Here is a tiny trained network, its code and every weight. The questions are about switching its units off for an input and a class, where a switched-off unit gives its printed mean instead of its output.

import numpy as np


def w(rows, s, z=0):
    codes = np.array(rows[::2]) - 128.0
    scale = np.full(codes.shape[1], s)
    scale[-1] = z or s
    return codes * scale


def norm(h):
    return h / np.sqrt((h * h).mean(-1, keepdims=True) + 1e-5)


def f(y):
    return y / 2 * (1 + np.tanh(0.7978845608 * (y + 0.044715 * y**3)))


def log_softmax(a):
    a = a - a.max(-1, keepdims=True)
    return a - np.log(np.exp(a).sum(-1, keepdims=True))


def net(x, mask):
    res = np.array(x, float).reshape(1, 2) / 4 @ E
    u = 0
    for l in range(2):
        y = f(norm(res) @ A[l][:, :-1].T + A[l][:, -1])
        res = res + np.where(mask[u : u + 15], y, B[l][:, -1]) @ B[l][:, :-1]
        u += 15
    return log_softmax(norm(res)[-1] @ U[:, :-1].T + U[:, -1])


A, B = {}, {}
E = w([
[89,57,252,87,138],'x0',
[83,247,8,4,189],'x1',
],0.0026)
A[0] = w([
[75,175,126,103,225,206],'L0N0',
[196,133,125,204,39,204],'L0N1',
[169,124,138,150,93,238],'L0N2',
[191,175,33,195,73,167],'L0N3',
[203,199,18,210,121,68],'L0N4',
[31,110,159,144,116,153],'L0N5',
[105,157,124,133,143,141],'L0N6',
[229,191,138,177,94,64],'L0N7',
[127,206,67,110,134,55],'L0N8',
[167,92,159,98,119,29],'L0N9',
[82,76,199,26,163,61],'L0N10',
[108,165,188,91,154,104],'L0N11',
[145,169,72,149,85,50],'L0N12',
[173,207,43,110,142,253],'L0N13',
[191,192,2,179,58,54],'L0N14',
],0.0053,0.003)
B[0] = w([
[106,80,154,43,90,192],'L0N0',
[76,83,159,114,68,201],'L0N1',
[68,161,157,131,86,177],'L0N2',
[126,129,239,180,223,213],'L0N3',
[117,89,193,231,229,206],'L0N4',
[124,68,122,118,81,145],'L0N5',
[70,91,171,171,137,137],'L0N6',
[205,105,152,73,155,138],'L0N7',
[50,99,84,139,62,170],'L0N8',
[51,152,114,172,202,114],'L0N9',
[204,161,178,102,255,161],'L0N10',
[222,108,160,108,178,133],'L0N11',
[107,70,163,197,162,138],'L0N12',
[7,194,165,174,76,255],'L0N13',
[106,77,191,242,224,206],'L0N14',
],0.0045,0.0052)
A[1] = w([
[191,141,68,244,191,109],'L1N0',
[121,187,92,99,183,85],'L1N1',
[133,115,29,57,106,100],'L1N2',
[202,99,167,205,196,35],'L1N3',
[180,46,26,135,254,172],'L1N4',
[114,229,76,118,141,128],'L1N5',
[131,62,155,98,67,253],'L1N6',
[242,173,178,77,181,21],'L1N7',
[202,72,172,221,196,106],'L1N8',
[148,70,81,82,94,120],'L1N9',
[132,155,120,238,44,31],'L1N10',
[71,189,237,152,157,209],'L1N11',
[88,159,26,144,136,184],'L1N12',
[179,111,85,247,218,17],'L1N13',
[102,57,26,210,207,121],'L1N14',
],0.0059,0.0025)
B[1] = w([
[42,188,232,186,151,132],'L1N0',
[156,124,83,201,131,124],'L1N1',
[21,144,85,176,120,118],'L1N2',
[26,203,154,63,165,150],'L1N3',
[156,134,253,75,123,121],'L1N4',
[117,85,66,127,117,131],'L1N5',
[159,108,138,214,143,198],'L1N6',
[169,100,195,67,243,135],'L1N7',
[2,189,87,113,57,182],'L1N8',
[68,114,223,204,76,122],'L1N9',
[162,72,156,59,177,144],'L1N10',
[215,159,44,77,191,254],'L1N11',
[154,196,72,148,214,135],'L1N12',
[45,157,226,169,54,136],'L1N13',
[122,202,235,205,229,139],'L1N14',
],0.005,0.0062)
U = w([
[213,193,42,153,29,2],'0',
[50,217,75,192,205,135],'1',
[26,173,217,228,178,254],'2',
[200,14,217,217,34,254],'3',
[208,207,63,152,28,2],'4',
[202,75,221,34,227,240],'5',
[24,228,2,64,117,149],'6',
],0.0058,0.0035)

Each question gives the input, the list of numbers given to net, and the class t.
The units are the neurons (one row each of A and B). Each row of codes is followed by its name. A weight is (code - 128) times the scale printed after its matrix; where a second scale follows, it is the last column's (A, B and U).
mask holds one flag per neuron, layer by layer. A switched-off neuron (its flag False) gives its mean, the last column of its row in B, instead of its output. The means were averaged over made-up inputs and are rounded, as every weight is.
A unit's drop is (log p(t) with every unit on - log p(t) with that unit switched off) / (log p(t) with every unit on - log p(t) with every unit switched off).
most important unit: the unit with the biggest drop
top k neurons: the k neurons with the biggest drops, biggest first
top k neurons in layer l: the k neurons of layer l with the biggest drops, biggest first
drop when u is switched off: that unit's drop, to one decimal
input [4,5], class 6: most important unit	L0N3
input [2,-2], class 3: top 2 neurons	L0N4, L0N3
input [-7,5], class 2: top 2 neurons	L0N14, L0N4
input [7,7], class 5: top 2 neurons in layer 0	L0N10, L0N11
input [1,-1], class 3: top 4 neurons in layer 0	L0N4, L0N14, L0N3, L0N13
input [6,7], class 6: top 3 neurons	L0N3, L0N4, L0N14
input [2,-1], class 5: top 2 neurons	L0N10, L0N8
input [4,-3], class 3: top 2 neurons in layer 0	L0N3, L0N4
input [0,-1], class 3: top 2 neurons	L0N13, L1N8
input [2,-4], class 3: drop when L1N11 is switched off	0.1
input [8,0], class 5: drop when L0N10 is switched off	0.2
input [1,0], class 5: drop when L1N3 is switched off	0.0
